Below are the code and all the weights of a small trained network. Each question names an input and a class and asks about switching units off, where a switched-off unit gives its printed mean instead of its output.

import numpy as np


def w(rows, s, z=0):
    codes = np.array(rows[::2]) - 128.0
    scale = np.full(codes.shape[1], s)
    scale[-1] = z or s
    return codes * scale


def f(y):
    return np.maximum(y, 0)


def log_softmax(a):
    a = a - a.max(-1, keepdims=True)
    return a - np.log(np.exp(a).sum(-1, keepdims=True))


def net(x, mask):
    res = np.array(x, float).reshape(1, 7) / 4 @ E
    y = f(res @ A[0][:, :-1].T + A[0][:, -1])
    res = res + np.where(mask, y, B[0][:, -1]) @ B[0][:, :-1]
    return log_softmax(res[-1] @ U[:, :-1].T + U[:, -1])


A, B = {}, {}
E = w([
[155,171,178,146,170,143,143,46,124,51],'x0',
[7,73,206,153,43,64,60,74,76,152],'x1',
[154,123,148,242,109,58,73,95,246,45],'x2',
[89,214,140,129,103,133,65,153,204,139],'x3',
[62,125,199,72,46,82,137,212,137,2],'x4',
[93,90,81,172,33,233,194,36,108,81],'x5',
[94,94,234,132,178,190,139,157,89,130],'x6',
],0.0051)
A[0] = w([
[86,93,97,108,83,60,96,143,98,157,140],'N1',
[133,136,121,80,139,121,144,151,87,153,199],'N2',
[133,132,111,79,138,139,178,165,97,142,185],'N3',
[132,140,128,119,85,90,102,156,168,100,62],'N4',
[115,110,97,157,92,133,145,91,135,96,225],'N5',
[96,138,118,155,128,185,127,38,71,181,217],'N6',
[176,165,91,138,129,105,102,118,184,132,207],'N7',
[159,183,73,138,108,88,89,118,202,125,226],'N8',
[134,104,104,145,82,180,254,106,120,69,167],'N9',
[142,104,103,119,108,146,236,121,112,99,143],'N10',
[110,117,184,132,129,112,124,135,118,87,249],'N11',
[39,123,102,105,45,157,112,163,135,152,152],'N12',
[118,87,72,158,85,109,106,71,111,169,120],'N13',
[69,127,188,134,91,99,96,134,128,97,242],'N14',
[129,133,118,78,150,146,173,146,90,140,166],'N15',
[126,142,121,88,147,147,170,146,88,145,172],'N16',
[72,110,160,125,86,109,113,132,103,113,197],'N17',
],0.0098,0.0019)
B[0] = w([
[173,22,133,85,116,141,149,254,140,96,221],'N1',
[155,103,175,128,149,196,168,154,92,103,204],'N2',
[200,101,156,140,162,202,174,157,93,100,213],'N3',
[88,174,166,171,156,153,118,87,127,73,196],'N4',
[132,91,184,87,118,166,158,146,75,142,203],'N5',
[74,168,205,186,139,174,125,64,67,144,233],'N6',
[170,129,119,168,210,164,148,166,137,58,232],'N7',
[166,150,148,152,204,184,161,154,131,3,255],'N8',
[156,41,225,13,102,178,177,227,70,144,240],'N9',
[174,108,239,69,147,191,202,160,74,87,207],'N10',
[54,103,180,99,68,85,71,121,135,176,204],'N11',
[150,60,18,161,124,53,64,206,221,134,236],'N12',
[147,4,140,112,88,151,138,147,77,206,206],'N13',
[35,141,175,107,92,67,45,102,157,120,248],'N14',
[169,129,190,134,171,211,200,148,74,81,208],'N15',
[150,122,178,137,174,199,169,148,88,94,206],'N16',
[108,92,114,103,103,83,82,179,186,142,222],'N17',
],0.0073,0.0062)
U = w([
[123,111,109,200,127,143,121,68,77,244,180],'0',
[128,163,36,73,72,93,183,74,147,176,23],'1',
[144,204,59,136,111,125,145,63,136,148,29],'2',
[66,88,140,48,27,52,55,146,150,180,184],'3',
[185,113,169,83,144,203,247,163,26,108,118],'4',
[193,123,53,168,172,104,105,185,227,97,192],'5',
[53,254,156,186,140,121,87,48,141,82,104],'6',
[145,186,53,74,65,74,166,82,132,178,1],'7',
],0.0078,0.0036)

Each question gives the input, the list of numbers given to net, and the class t.
The units are the neurons (one row each of A and B). Each row of codes is followed by its name. A weight is (code - 128) times the scale printed after its matrix; where a second scale follows, it is the last column's (A, B and U).
mask holds one flag per neuron, in row order. A switched-off neuron (its flag False) gives its mean, the last column of its row in B, instead of its output. The means were averaged over made-up inputs and are rounded, as every weight is.
A unit's drop is (log p(t) with every unit on - log p(t) with that unit switched off) / (log p(t) with every unit on - log p(t) with every unit switched off).
The circuit of an input: a set's keep is (log p(t) with only the set's units on - log p(t) with every unit switched off) / (log p(t) with every unit on - log p(t) with every unit switched off). Starting from the 12 units with the biggest drops (on a tie, the unit counted first), units are removed one at a time, each time the one whose removal leaves the highest keep (on an exact tie, the one counted first), for as long as the keep stays at least 0.8.
units of the circuit, in order: the units of the circuit, biggest drop first
unit that matters most: the unit with the biggest drop
k most important neurons: the k neurons with the biggest drops, biggest first
drop when u is switched off: that unit's drop, to one decimal
input [5,5,0,-1,-8,-6,-5], class 0: unit that matters most : N9
input [-8,2,-7,8,-8,4,6], class 0: units of the circuit, in order : N12; N6
input [-6,3,-2,-2,1,3,-5], class 3: units of the circuit, in order : N12; N8
input [8,2,2,-1,-3,-5,-8], class 5: units of the circuit, in order : N6; N9
input [-6,2,4,2,5,-3,-6], class 5: units of the circuit, in order : N8; N12
input [-3,-3,-1,7,7,0,-1], class 5: units of the circuit, in order : N12; N9
input [8,4,-6,6,-6,-7,-2], class 6: units of the circuit, in order : N9; N1
input [0,-3,4,3,-5,0,5], class 5: units of the circuit, in order : N9; N10
input [-4,0,-6,2,8,-6,-3], class 3: 2 most important neurons : N12; N8
input [6,5,8,-1,0,-1,-4], class 6: units of the circuit, in order : N9; N14
input [-7,-1,1,-7,8,-3,-7], class 5: units of the circuit, in order : N9; N12; N6
input [-8,-6,-4,6,1,0,-6], class 5: 2 most important neurons : N12; N9
input [5,3,8,6,-3,-7,-4], class 6: drop when N4 is switched off : 0.2
input [0,4,2,-3,3,3,-2], class 3: drop when N13 is switched off : 0.0
input [-8,-6,-1,6,6,0,-4], class 5: drop when N12 is switched off : 0.1
input [8,-5,2,6,-2,-1,7], class 5: unit that matters most : N6
input [7,8,-4,-5,-5,-3,-8], class 0: drop when N15 is switched off : 0.1
